Below are the code and all the weights of a small trained network. Each question names an input and a target symbol and asks about switching units off, where a switched-off unit gives its printed mean instead of its output.

import numpy as np


def w(rows, s, z=0):
    codes = np.array(rows[::2]) - 128.0
    scale = np.full(codes.shape[1], s)
    scale[-1] = z or s
    return codes * scale


def f(y):
    return y / 2 * (1 + np.tanh(0.7978845608 * (y + 0.044715 * y**3)))


def softmax(a):
    e = np.exp(a - a.max(-1, keepdims=True))
    return e / e.sum(-1, keepdims=True)


def log_softmax(a):
    a = a - a.max(-1, keepdims=True)
    return a - np.log(np.exp(a).sum(-1, keepdims=True))


def net(x, mask):
    ids = ['βεηλμπφψω'.index(c) for c in x.split()]
    T = len(ids)
    res = E[ids] + P[:T]
    u = 0
    for l in range(3):
        r = res
        for j in range(2):
            rows = slice(3 * j, 3 * j + 3)
            q, k, v = (r @ M[l][rows].T for M in (Q, K, V))
            z = softmax(np.where(np.tri(T) > 0, q @ k.T / 3**0.5, -1e9)) @ v
            o = O[l][rows]
            res = res + np.where(mask[u + j], z, o[:, -1]) @ o[:, :-1]
        u += 2
        y = f(res @ A[l][:, :-1].T + A[l][:, -1])
        res = res + np.where(mask[u : u + 4], y, B[l][:, -1]) @ B[l][:, :-1]
        u += 4
    return log_softmax(res[-1] @ U[:, :-1].T + U[:, -1])


Q, K, V, O, A, B = {}, {}, {}, {}, {}, {}
E = w([
[240,177,107,80],'β',
[185,135,143,172],'ε',
[36,147,206,70],'η',
[133,147,166,164],'λ',
[167,149,152,170],'μ',
[78,139,203,176],'π',
[44,201,4,94],'φ',
[175,179,166,194],'ψ',
[171,31,162,137],'ω',
],0.014)
P = w([
[76,191,58,164],'0',
[169,144,69,221],'1',
[163,157,108,186],'2',
[175,168,146,161],'3',
[191,171,167,121],'4',
[216,179,189,83],'5',
[254,132,183,49],'6',
],0.0074)
Q[0] = w([
[100,106,94,100],'L0H1',
[80,124,167,120],'L0H1',
[145,78,110,117],'L0H1',
[187,142,182,127],'L0H2',
[175,104,113,127],'L0H2',
[78,111,3,104],'L0H2',
],0.013)
K[0] = w([
[107,135,146,192],'L0H1',
[127,157,115,149],'L0H1',
[96,124,116,125],'L0H1',
[167,131,210,109],'L0H2',
[173,158,153,159],'L0H2',
[102,153,9,177],'L0H2',
],0.014)
V[0] = w([
[98,222,169,117],'L0H1',
[8,2,80,74],'L0H1',
[130,54,190,73],'L0H1',
[186,54,140,110],'L0H2',
[202,199,149,254],'L0H2',
[128,225,194,182],'L0H2',
],0.0075)
O[0] = w([
[140,9,37,184,127],'L0H1',
[197,222,210,254,1],'L0H1',
[139,214,122,156,92],'L0H1',
[113,174,217,213,155],'L0H2',
[90,33,180,78,238],'L0H2',
[125,4,92,99,190],'L0H2',
],0.0062,0.0054)
A[0] = w([
[108,88,134,163,12],'L0N1',
[156,16,82,193,4],'L0N2',
[52,159,155,70,40],'L0N3',
[17,255,165,99,251],'L0N4',
],0.0073,0.0035)
B[0] = w([
[113,192,128,2,106],'L0N1',
[66,156,84,38,255],'L0N2',
[148,185,63,205,113],'L0N3',
[157,126,6,181,198],'L0N4',
],0.0063,0.0022)
Q[1] = w([
[129,102,90,107],'L1H1',
[58,220,163,106],'L1H1',
[171,104,105,44],'L1H1',
[1,214,101,181],'L1H2',
[87,81,113,216],'L1H2',
[62,28,164,137],'L1H2',
],0.0077)
K[1] = w([
[188,130,189,131],'L1H1',
[99,82,108,245],'L1H1',
[97,189,205,51],'L1H1',
[169,9,52,183],'L1H2',
[154,127,96,96],'L1H2',
[148,251,129,2],'L1H2',
],0.0082)
V[1] = w([
[19,206,129,137],'L1H1',
[103,180,162,111],'L1H1',
[2,74,194,201],'L1H1',
[241,94,77,90],'L1H2',
[124,73,191,184],'L1H2',
[10,95,145,138],'L1H2',
],0.0074)
O[1] = w([
[214,74,110,68,3],'L1H1',
[134,83,85,55,44],'L1H1',
[156,2,74,214,175],'L1H1',
[131,234,175,107,197],'L1H2',
[52,79,107,186,151],'L1H2',
[204,116,67,185,199],'L1H2',
],0.0075,0.004)
A[1] = w([
[2,79,164,65,44],'L1N1',
[61,146,134,167,186],'L1N2',
[39,96,144,220,192],'L1N3',
[99,89,237,196,2],'L1N4',
],0.0094,0.0081)
B[1] = w([
[115,165,138,115,155],'L1N1',
[192,212,120,100,176],'L1N2',
[207,135,120,90,254],'L1N3',
[169,141,95,7,164],'L1N4',
],0.011,0.0084)
Q[2] = w([
[86,93,153,125],'L2H1',
[76,125,151,185],'L2H1',
[150,131,133,106],'L2H1',
[132,75,140,150],'L2H2',
[123,116,155,186],'L2H2',
[249,102,184,15],'L2H2',
],0.011)
K[2] = w([
[75,149,91,82],'L2H1',
[166,109,81,116],'L2H1',
[57,158,177,149],'L2H1',
[195,173,82,69],'L2H2',
[192,81,128,164],'L2H2',
[40,253,98,249],'L2H2',
],0.0074)
V[2] = w([
[92,51,221,162],'L2H1',
[96,108,254,97],'L2H1',
[140,111,159,46],'L2H1',
[134,78,168,111],'L2H2',
[100,130,79,66],'L2H2',
[88,114,93,143],'L2H2',
],0.0077)
O[2] = w([
[223,155,158,28,2],'L2H1',
[255,80,58,104,45],'L2H1',
[151,113,124,174,238],'L2H1',
[168,209,93,89,95],'L2H2',
[102,120,175,163,205],'L2H2',
[53,157,172,130,91],'L2H2',
],0.0058,0.0047)
A[2] = w([
[96,188,76,176,80],'L2N1',
[82,185,151,3,129],'L2N2',
[195,147,151,133,3],'L2N3',
[185,151,2,78,148],'L2N4',
],0.0079,0.0059)
B[2] = w([
[173,62,226,109,138],'L2N1',
[125,130,55,151,196],'L2N2',
[31,80,255,65,134],'L2N3',
[91,91,227,151,252],'L2N4',
],0.0094,0.0046)
U = w([
[96,234,52,76,128],'β',
[133,106,100,62,157],'ε',
[125,149,32,254,248],'η',
[130,93,46,132,69],'λ',
[118,102,63,108,68],'μ',
[162,20,10,163,73],'π',
[29,126,174,169,52],'φ',
[75,62,43,27,81],'ψ',
[241,164,134,185,153],'ω',
],0.0084,0.011)

Each question gives the input, a string of symbols that net reads in full, and the target symbol t.
The units are the heads (3 rows each of Q, K, V and O) and the neurons (one row each of A and B). Each row of codes is followed by its name. A weight is (code - 128) times the scale printed after its matrix; where a second scale follows, it is the last column's (O, A, B and U).
mask holds one flag per unit, layer by layer, with each layer's heads first. A switched-off unit (its flag False) gives its mean, the last column of its rows in O or B, instead of its output. The means were averaged over made-up inputs and are rounded, as every weight is.
A unit's drop is (log p(t) with every unit on - log p(t) with that unit switched off) / (log p(t) with every unit on - log p(t) with every unit switched off).
The circuit of an input: a set's keep is (log p(t) with only the set's units on - log p(t) with every unit switched off) / (log p(t) with every unit on - log p(t) with every unit switched off). Starting from the 12 units with the biggest drops (on a tie, the unit counted first), units are removed one at a time, each time the one whose removal leaves the highest keep (on an exact tie, the one counted first), for as long as the keep stays at least 0.8.
units of the circuit, in order: the units of the circuit, biggest drop first
unit that matters most: the unit with the biggest drop
top k neurons: the k neurons with the biggest drops, biggest first
k most important neurons of layer l: the k neurons of layer l with the biggest drops, biggest first
heads that matter: for each layer, one digit per head in row order, 1 if its drop is at least 0.15 and else 0, layers parted by /
input ω ω ω, target ω: units of the circuit, in order : [L0H1]
input φ φ π λ ω ω η, target ω: heads that matter : 01 / 01 / 10
input ψ ω λ, target ω: units of the circuit, in order : [L1N3 L0H2 L1N2 L1H1]
input φ ψ ψ π ω β π, target β: units of the circuit, in order : [L0H1 L1H2 L1H1]
input ω π η ω η μ, target η: units of the circuit, in order : [L1N3 L1N4 L0H2]
input ω ψ β φ ψ, target φ: heads that matter : 01 / 00 / 01
input π ω μ β ε, target β: heads that matter : 10 / 11 / 00
input ε ω β μ, target β: units of the circuit, in order : [L1H2 L1H1]
input η μ η η π η ψ, target η: units of the circuit, in order : [L0H1 L1N3 L1N4]
input ω η φ, target φ: units of the circuit, in order : [L2N4 L2N1]
input π ω π, target ω: units of the circuit, in order : [L1N3 L1N2]
input ω ψ ψ ω φ, target φ: units of the circuit, in order : [L2N4 L2N1 L0H2]
input ω ω ω ω μ φ π, target φ: units of the circuit, in order : [L2H2 L0H2 L1N3 L1H2]
input μ π β ψ, target β: top 2 neurons : [L1N1 L2N4]
input λ φ π, target φ: heads that matter : 01 / 01 / 11
input ψ ω π ω λ φ ε, target φ: units of the circuit, in order : [L2H2 L1N3 L0H2]
input ε φ λ, target φ: units of the circuit, in order : [L0H2 L2H2 L2H1]
input π ψ ψ φ ω, target φ: top 2 neurons : [L1N3 L1N2]
input η ω ω, target ω: units of the circuit, in order : [L0H1 L0H2]
input ω π ω η β π, target β: heads that matter : 11 / 11 / 00
input π μ ψ β π η, target η: heads that matter : 00 / 00 / 00
input ω π φ ψ, target φ: most important neuron of layer 0 : [L0N4]
input ω ψ β ψ λ, target β: heads that matter : 10 / 11 / 00
input φ ε φ π ε, target φ: unit that matters most : L1N3
input ε ω ω β β ω, target β: heads that matter : 00 / 11 / 00
input φ ε ω λ η β, target η: heads that matter : 10 / 00 / 00
input ω π π ω ω β, target η: heads that matter : 00 / 01 / 00
input ψ ω β, target β: top 2 neurons : [L1N3 L2N4]
input ω ε η, target η: most important neuron of layer 2 : [L2N3]
input λ β η π η ω, target η: 2 most important neurons of layer 1 : [L1N3 L1N2]
